grid =
[[ 15   9  -3  22  24   9  -4]
 [ 13  -6  33 -10  -8  -1  -8]
 [  0  11   5  22 -11  -3  -2]
 [ 17 -11   5  -3   4  -3 -22]
 [-18   3  14   6  22  -3  -8]
 [ 15  -3   5   4  -3  -4 -21]
 [ 13  -4  31  -9  -3   0  -8]
 [ -8 -13  12   2  -4  11  -1]
 [-18   4  13  19  10  -4   0]]
Rows and columns are counted from 1.
(1, 1) = 15
(5, 2) = 3
(2, 7) = -8
(2, 6) = -1
(3, 4) = 22
(6, 5) = -3
(5, 1) = -18
(2, 5) = -8
(3, 5) = -11
(5, 4) = 6
(6, 4) = 4
(2, 1) = 13
(9, 3) = 13
(9, 5) = 10
(5, 6) = -3
(8, 4) = 2
(9, 4) = 19
(8, 5) = -4
(6, 7) = -21
(7, 4) = -9
(9, 2) = 4
(2, 3) = 33
(7, 5) = -3
(7, 6) = 0
(7, 2) = -4
(7, 1) = 13
(6, 6) = -4

arr =
[[ 303  447  455 -320 -114 -347   61 -345  -11  157]
 [ -47 -506  -56  735   62   51  516  393   75 -416]
 [-133 -528  -53  684 -165   -9  193  460  215    1]
 [ 190 -254 -161  193 -638  740 -453  170  -75 -504]
 [ -58 -554   50  833  -60  -82  663  449  170 -431]
 [  84 -673  108  847  140  -20  755  616   -1 -663]
 [-412  167 -706 -355  736  718    3  537 -146  -19]
 [-437   15 -488   13  240  500  -21  -83  389 -169]
 [-209  392 -112  130  714 -159  733 -176  452  -89]
 [ -40 -655  114  851 -286 -110  590  667  191 -355]
 [  72  -87  -79  122 -555  575 -216  172   38 -419]
 [-359  284 -574 -354  784  467  244  204  -73  110]
 [ 173  697  159 -378  434 -202  606 -423  119 -139]]
Indices start at 1.
(1, 1) => 303
(8, 2) => 15
(8, 5) => 240
(10, 10) => -355
(2, 9) => 75
(11, 9) => 38
(12, 3) => -574
(9, 10) => -89
(11, 10) => -419
(1, 2) => 447
(11, 5) => -555
(9, 4) => 130
(8, 10) => -169
(9, 5) => 714
(12, 8) => 204
(10, 1) => -40
(12, 2) => 284
(7, 6) => 718
(9, 2) => 392
(11, 8) => 172
(12, 5) => 784
(3, 7) => 193
(7, 1) => -412
(10, 8) => 667
(1, 3) => 455
(4, 10) => -504
(4, 7) => -453
(5, 7) => 663
(12, 1) => -359
(2, 4) => 735
(12, 6) => 467
(2, 3) => -56
(9, 9) => 452
(4, 5) => -638
(13, 10) => -139

data =
[[ -2   2   8 -17  25   3   9  -2]
 [ -3   1   7 -17  25   3   9  -2]
 [ -6 -38   7  10   6  17  -7  -2]
 [-11   7 -19 -12  27  -3   8  -4]]
Indices start at 1.
(1, 1)	-2
(4, 7)	8
(3, 3)	7
(4, 5)	27
(3, 1)	-6
(4, 6)	-3
(1, 8)	-2
(1, 5)	25
(3, 8)	-2
(1, 4)	-17
(2, 7)	9
(3, 7)	-7
(1, 3)	8
(2, 1)	-3
(4, 2)	7
(1, 6)	3
